Here is a tiny trained network, its code and every weight. The questions are about switching its units off for an input and a class, where a switched-off unit gives its printed mean instead of its output.

import numpy as np


def w(rows, s, z=0):
    codes = np.array(rows[::2]) - 128.0
    scale = np.full(codes.shape[1], s)
    scale[-1] = z or s
    return codes * scale


def norm(h):
    return h / np.sqrt((h * h).mean(-1, keepdims=True) + 1e-5)


def f(y):
    return np.maximum(y, 0)


def log_softmax(a):
    a = a - a.max(-1, keepdims=True)
    return a - np.log(np.exp(a).sum(-1, keepdims=True))


def net(x, mask):
    res = np.array(x, float).reshape(1, 3) / 4 @ E
    u = 0
    for l in range(2):
        y = f(norm(res) @ A[l][:, :-1].T + A[l][:, -1])
        res = res + np.where(mask[u : u + 16], y, B[l][:, -1]) @ B[l][:, :-1]
        u += 16
    return log_softmax(norm(res)[-1] @ U[:, :-1].T + U[:, -1])


A, B = {}, {}
E = w([
[77,99,209],'x0',
[2,18,77],'x1',
[181,37,175],'x2',
],0.0052)
A[0] = w([
[150,86,67,25],'0.n0',
[113,168,65,31],'0.n1',
[187,77,118,4],'0.n2',
[200,66,131,19],'0.n3',
[34,142,143,149],'0.n4',
[142,162,55,115],'0.n5',
[151,109,241,216],'0.n6',
[166,5,162,177],'0.n7',
[81,218,230,131],'0.n8',
[48,72,61,88],'0.n9',
[134,205,73,45],'0.n10',
[107,42,152,79],'0.n11',
[35,139,150,155],'0.n12',
[182,155,96,201],'0.n13',
[119,159,161,163],'0.n14',
[193,66,133,6],'0.n15',
],0.013,0.0031)
B[0] = w([
[244,226,199,157],'0.n0',
[63,172,130,179],'0.n1',
[165,70,79,151],'0.n2',
[138,28,85,166],'0.n3',
[121,44,223,217],'0.n4',
[54,184,246,201],'0.n5',
[134,193,77,237],'0.n6',
[55,137,50,236],'0.n7',
[255,119,144,238],'0.n8',
[114,140,222,254],'0.n9',
[39,23,183,211],'0.n10',
[82,69,71,201],'0.n11',
[149,67,193,217],'0.n12',
[86,100,123,219],'0.n13',
[142,186,140,177],'0.n14',
[133,62,24,161],'0.n15',
],0.0068,0.0062)
A[1] = w([
[105,186,96,233],'1.n0',
[208,142,204,202],'1.n1',
[142,117,198,124],'1.n2',
[181,5,140,160],'1.n3',
[126,104,161,95],'1.n4',
[75,99,185,209],'1.n5',
[50,106,157,2],'1.n6',
[96,101,97,67],'1.n7',
[61,177,112,213],'1.n8',
[234,206,89,172],'1.n9',
[173,136,201,182],'1.n10',
[120,124,198,43],'1.n11',
[155,90,146,93],'1.n12',
[117,109,26,35],'1.n13',
[93,185,88,184],'1.n14',
[151,80,150,119],'1.n15',
],0.013,0.0028)
B[1] = w([
[103,65,189,156],'1.n0',
[80,197,57,227],'1.n1',
[156,132,87,205],'1.n2',
[209,140,127,212],'1.n3',
[161,134,151,164],'1.n4',
[180,143,124,254],'1.n5',
[93,104,108,202],'1.n6',
[175,174,128,152],'1.n7',
[190,163,217,177],'1.n8',
[2,127,102,215],'1.n9',
[137,166,90,216],'1.n10',
[121,156,70,194],'1.n11',
[179,117,170,148],'1.n12',
[153,142,74,168],'1.n13',
[110,89,222,146],'1.n14',
[217,95,125,161],'1.n15',
],0.0082,0.0081)
U = w([
[70,129,223,131],'0',
[175,111,109,151],'1',
[153,18,174,149],'2',
[126,201,184,136],'3',
[108,111,128,10],'4',
[73,195,63,181],'5',
[134,66,7,121],'6',
[211,166,150,100],'7',
],0.023,0.012)

Each question gives the input, the list of numbers given to net, and the class t.
The units are the neurons (one row each of A and B). Each row of codes is followed by its name. A weight is (code - 128) times the scale printed after its matrix; where a second scale follows, it is the last column's (A, B and U).
mask holds one flag per neuron, layer by layer. A switched-off neuron (its flag False) gives its mean, the last column of its row in B, instead of its output. The means were averaged over made-up inputs and are rounded, as every weight is.
A unit's drop is (log p(t) with every unit on - log p(t) with that unit switched off) / (log p(t) with every unit on - log p(t) with every unit switched off).
The circuit of an input: a set's keep is (log p(t) with only the set's units on - log p(t) with every unit switched off) / (log p(t) with every unit on - log p(t) with every unit switched off). Starting from the 12 units with the biggest drops (on a tie, the unit counted first), units are removed one at a time, each time the one whose removal leaves the highest keep (on an exact tie, the one counted first), for as long as the keep stays at least 0.8.
units of the circuit, in order: the units of the circuit, biggest drop first
unit that matters most: the unit with the biggest drop
top k neurons: the k neurons with the biggest drops, biggest first
k most important neurons of layer l: the k neurons of layer l with the biggest drops, biggest first
drop when u is switched off: that unit's drop, to one decimal
input [-8,8,0], class 3: units of the circuit, in order -> (0.n0; 0.n9; 1.n9; 0.n5)
input [-7,-8,-3], class 5: unit that matters most -> 0.n7
input [-2,-3,2], class 6: units of the circuit, in order -> (0.n9; 1.n8)
input [7,-1,1], class 5: 3 most important neurons of layer 0 -> (0.n8; 0.n6; 0.n10)
input [-8,-7,-7], class 3: 2 most important neurons of layer 1 -> (1.n8; 1.n9)
input [-3,-6,5], class 6: top 2 neurons -> (0.n3; 0.n15)
input [-3,-5,-7], class 3: 3 most important neurons of layer 0 -> (0.n7; 0.n10; 0.n8)
input [7,4,7], class 6: top 2 neurons -> (0.n7; 0.n11)
input [7,-8,-8], class 5: top 2 neurons -> (0.n8; 1.n9)
input [-5,-6,1], class 5: top 2 neurons -> (0.n7; 0.n4)
input [7,2,2], class 2: 2 most important neurons of layer 1 -> (1.n1; 1.n10)
input [-8,8,1], class 3: drop when 0.n10 is switched off -> 0.3
input [-7,2,1], class 3: drop when 0.n8 is switched off -> 0.2
input [-6,5,-1], class 3: drop when 0.n4 is switched off -> 0.0
input [7,-7,1], class 5: unit that matters most -> 1.n9
